Here is a tiny trained network, its code and every weight. The questions are about switching its units off for an input and a target symbol, where a switched-off unit gives its printed mean instead of its output.

import numpy as np


def w(rows, s, z=0):
    codes = np.array(rows[::2]) - 128.0
    scale = np.full(codes.shape[1], s)
    scale[-1] = z or s
    return codes * scale


def norm(h):
    return h / np.sqrt((h * h).mean(-1, keepdims=True) + 1e-5)


def f(y):
    return np.maximum(y, 0)


def softmax(a):
    e = np.exp(a - a.max(-1, keepdims=True))
    return e / e.sum(-1, keepdims=True)


def log_softmax(a):
    a = a - a.max(-1, keepdims=True)
    return a - np.log(np.exp(a).sum(-1, keepdims=True))


def net(x, mask):
    ids = ['δηθλμξπσφ'.index(c) for c in x.split()]
    T = len(ids)
    res = E[ids] + P[:T]
    u = 0
    for l in range(2):
        r = norm(res)
        for j in range(2):
            rows = slice(2 * j, 2 * j + 2)
            q, k, v = (r @ M[l][rows].T for M in (Q, K, V))
            z = softmax(np.where(np.tri(T) > 0, q @ k.T / 2**0.5, -1e9)) @ v
            o = O[l][rows]
            res = res + np.where(mask[u + j], z, o[:, -1]) @ o[:, :-1]
        u += 2
        y = f(norm(res) @ A[l][:, :-1].T + A[l][:, -1])
        res = res + np.where(mask[u : u + 8], y, B[l][:, -1]) @ B[l][:, :-1]
        u += 8
    return log_softmax(norm(res)[-1] @ U[:, :-1].T + U[:, -1])


Q, K, V, O, A, B = {}, {}, {}, {}, {}, {}
E = w([
[253,188,99,51],'δ',
[103,160,120,241],'η',
[116,66,147,129],'θ',
[114,67,146,129],'λ',
[114,66,145,131],'μ',
[114,67,145,129],'ξ',
[115,63,145,131],'π',
[76,156,78,174],'σ',
[114,65,144,130],'φ',
],0.016)
P = w([
[5,104,244,159],'0',
[162,79,170,160],'1',
[113,57,82,110],'2',
[107,76,61,120],'3',
[103,95,46,135],'4',
[110,118,46,156],'5',
[122,131,49,163],'6',
[130,142,56,161],'7',
[144,149,59,157],'8',
[155,143,62,154],'9',
],0.013)
Q[0] = w([
[198,109,97,160],'L0H0',
[127,139,157,106],'L0H0',
[101,154,228,154],'L0H1',
[181,193,253,106],'L0H1',
],0.0063)
K[0] = w([
[109,207,170,85],'L0H0',
[143,71,78,138],'L0H0',
[70,129,255,46],'L0H1',
[42,121,240,119],'L0H1',
],0.0084)
V[0] = w([
[17,101,255,185],'L0H0',
[191,185,88,96],'L0H0',
[54,147,129,103],'L0H1',
[107,233,121,102],'L0H1',
],0.013)
O[0] = w([
[170,6,128,219,252],'L0H0',
[97,169,198,40,3],'L0H0',
[121,104,85,75,75],'L0H1',
[117,77,171,63,10],'L0H1',
],0.013,0.004)
A[0] = w([
[144,25,184,180,1],'L0N0',
[163,62,177,112,185],'L0N1',
[139,94,112,23,253],'L0N2',
[98,73,1,117,198],'L0N3',
[84,45,102,81,208],'L0N4',
[88,243,92,69,70],'L0N5',
[160,61,235,176,40],'L0N6',
[144,192,175,218,77],'L0N7',
],0.012,0.0049)
B[0] = w([
[63,180,183,46,184],'L0N0',
[125,167,187,130,163],'L0N1',
[123,181,178,225,173],'L0N2',
[149,190,244,162,254],'L0N3',
[46,144,165,75,171],'L0N4',
[69,118,33,78,206],'L0N5',
[91,104,182,63,158],'L0N6',
[50,159,61,108,153],'L0N7',
],0.011,0.0099)
Q[1] = w([
[212,173,15,99],'L1H0',
[227,44,107,94],'L1H0',
[174,84,148,51],'L1H1',
[133,250,181,118],'L1H1',
],0.013)
K[1] = w([
[103,132,53,154],'L1H0',
[182,11,110,248],'L1H0',
[104,39,237,90],'L1H1',
[45,208,84,139],'L1H1',
],0.016)
V[1] = w([
[245,177,167,108],'L1H0',
[249,132,40,180],'L1H0',
[64,205,194,115],'L1H1',
[253,116,231,153],'L1H1',
],0.013)
O[1] = w([
[128,43,161,37,99],'L1H0',
[127,163,210,65,1],'L1H0',
[154,184,120,178,209],'L1H1',
[131,175,74,2,98],'L1H1',
],0.012,0.0053)
A[1] = w([
[132,126,162,201,120],'L1N0',
[159,115,3,123,74],'L1N1',
[31,140,97,79,1],'L1N2',
[168,122,189,70,124],'L1N3',
[122,112,185,161,103],'L1N4',
[199,91,114,141,247],'L1N5',
[194,154,37,123,78],'L1N6',
[23,135,167,110,156],'L1N7',
],0.021,0.0088)
B[1] = w([
[170,154,150,135,255],'L1N0',
[233,78,3,141,152],'L1N1',
[49,181,198,119,139],'L1N2',
[135,125,109,183,149],'L1N3',
[164,131,181,153,181],'L1N4',
[74,160,170,125,194],'L1N5',
[101,33,129,146,164],'L1N6',
[88,90,91,52,187],'L1N7',
],0.019,0.013)
U = w([
[60,115,226,187,179],'δ',
[133,247,167,142,177],'η',
[127,126,132,121,47],'θ',
[130,125,123,121,50],'λ',
[131,127,129,122,38],'μ',
[33,135,156,69,254],'ξ',
[132,123,125,121,68],'π',
[135,119,119,124,84],'σ',
[134,123,122,122,70],'φ',
],0.012,0.003)

Each question gives the input, a string of symbols that net reads in full, and the target symbol t.
The units are the heads (2 rows each of Q, K, V and O) and the neurons (one row each of A and B). Each row of codes is followed by its name. A weight is (code - 128) times the scale printed after its matrix; where a second scale follows, it is the last column's (O, A, B and U).
mask holds one flag per unit, layer by layer, with each layer's heads first. A switched-off unit (its flag False) gives its mean, the last column of its rows in O or B, instead of its output. The means were averaged over made-up inputs and are rounded, as every weight is.
A unit's drop is (log p(t) with every unit on - log p(t) with that unit switched off) / (log p(t) with every unit on - log p(t) with every unit switched off).
The circuit of an input: a set's keep is (log p(t) with only the set's units on - log p(t) with every unit switched off) / (log p(t) with every unit on - log p(t) with every unit switched off). Starting from the 12 units with the biggest drops (on a tie, the unit counted first), units are removed one at a time, each time the one whose removal leaves the highest keep (on an exact tie, the one counted first), for as long as the keep stays at least 0.8.
units of the circuit, in order: the units of the circuit, biggest drop first
unit that matters most: the unit with the biggest drop
k most important neurons: the k neurons with the biggest drops, biggest first
top k neurons in layer l: the k neurons of layer l with the biggest drops, biggest first
which heads matter: for each layer, one digit per head in row order, 1 if its drop is at least 0.15 and else 0, layers parted by /
input δ θ μ σ σ π, target η: 4 most important neurons : L0N3, L0N4, L0N5, L1N6
input ξ λ λ μ θ δ π σ φ, target η: units of the circuit, in order : L1N6, L1H1
input ξ δ ξ η δ ξ λ θ δ θ, target ξ: units of the circuit, in order : L0H0, L1N7
input σ η δ η, target ξ: units of the circuit, in order : L1H0, L1N7
input ξ σ σ σ, target η: units of the circuit, in order : L0N3, L1H1
input σ σ σ σ, target η: units of the circuit, in order : L0N3, L0N5, L1H1
input σ σ π σ σ δ μ δ δ π, target ξ: which heads matter : 10 / 10
input ξ φ δ π, target ξ: which heads matter : 10 / 01
input δ σ μ σ μ, target η: 3 most important neurons : L0N4, L0N3, L0N5
input φ η μ π ξ δ φ, target ξ: 2 most important neurons : L0N5, L0N3
input σ μ λ σ λ, target η: top 2 neurons in layer 1 : L1N0, L1N6
input φ π σ δ σ φ, target η: 3 most important neurons : L0N4, L0N3, L0N0
input λ η ξ φ μ σ δ, target δ: which heads matter : 01 / 11
input θ δ μ, target ξ: top neuron in layer 0 : L0N5
input σ δ θ ξ σ δ δ λ, target ξ: units of the circuit, in order : L0H0, L1N7
input δ η σ θ, target η: which heads matter : 01 / 01
input σ η δ, target δ: 3 most important neurons : L0N5, L0N0, L1N6
input μ δ σ σ μ, target η: most important neuron : L0N3
input σ θ φ π λ σ ξ δ σ, target ξ: 2 most important neurons : L1N7, L1N0
input δ δ λ λ λ, target η: which heads matter : 10 / 01
input μ θ λ σ δ σ, target ξ: unit that matters most : L0H0
input ξ δ ξ φ δ δ, target ξ: 3 most important neurons : L0N5, L1N0, L0N3
input θ δ ξ, target ξ: 2 most important neurons : L0N5, L1N7
input λ σ δ ξ, target ξ: 2 most important neurons : L0N3, L0N5
input η δ λ, target ξ: 2 most important neurons : L1N7, L0N5
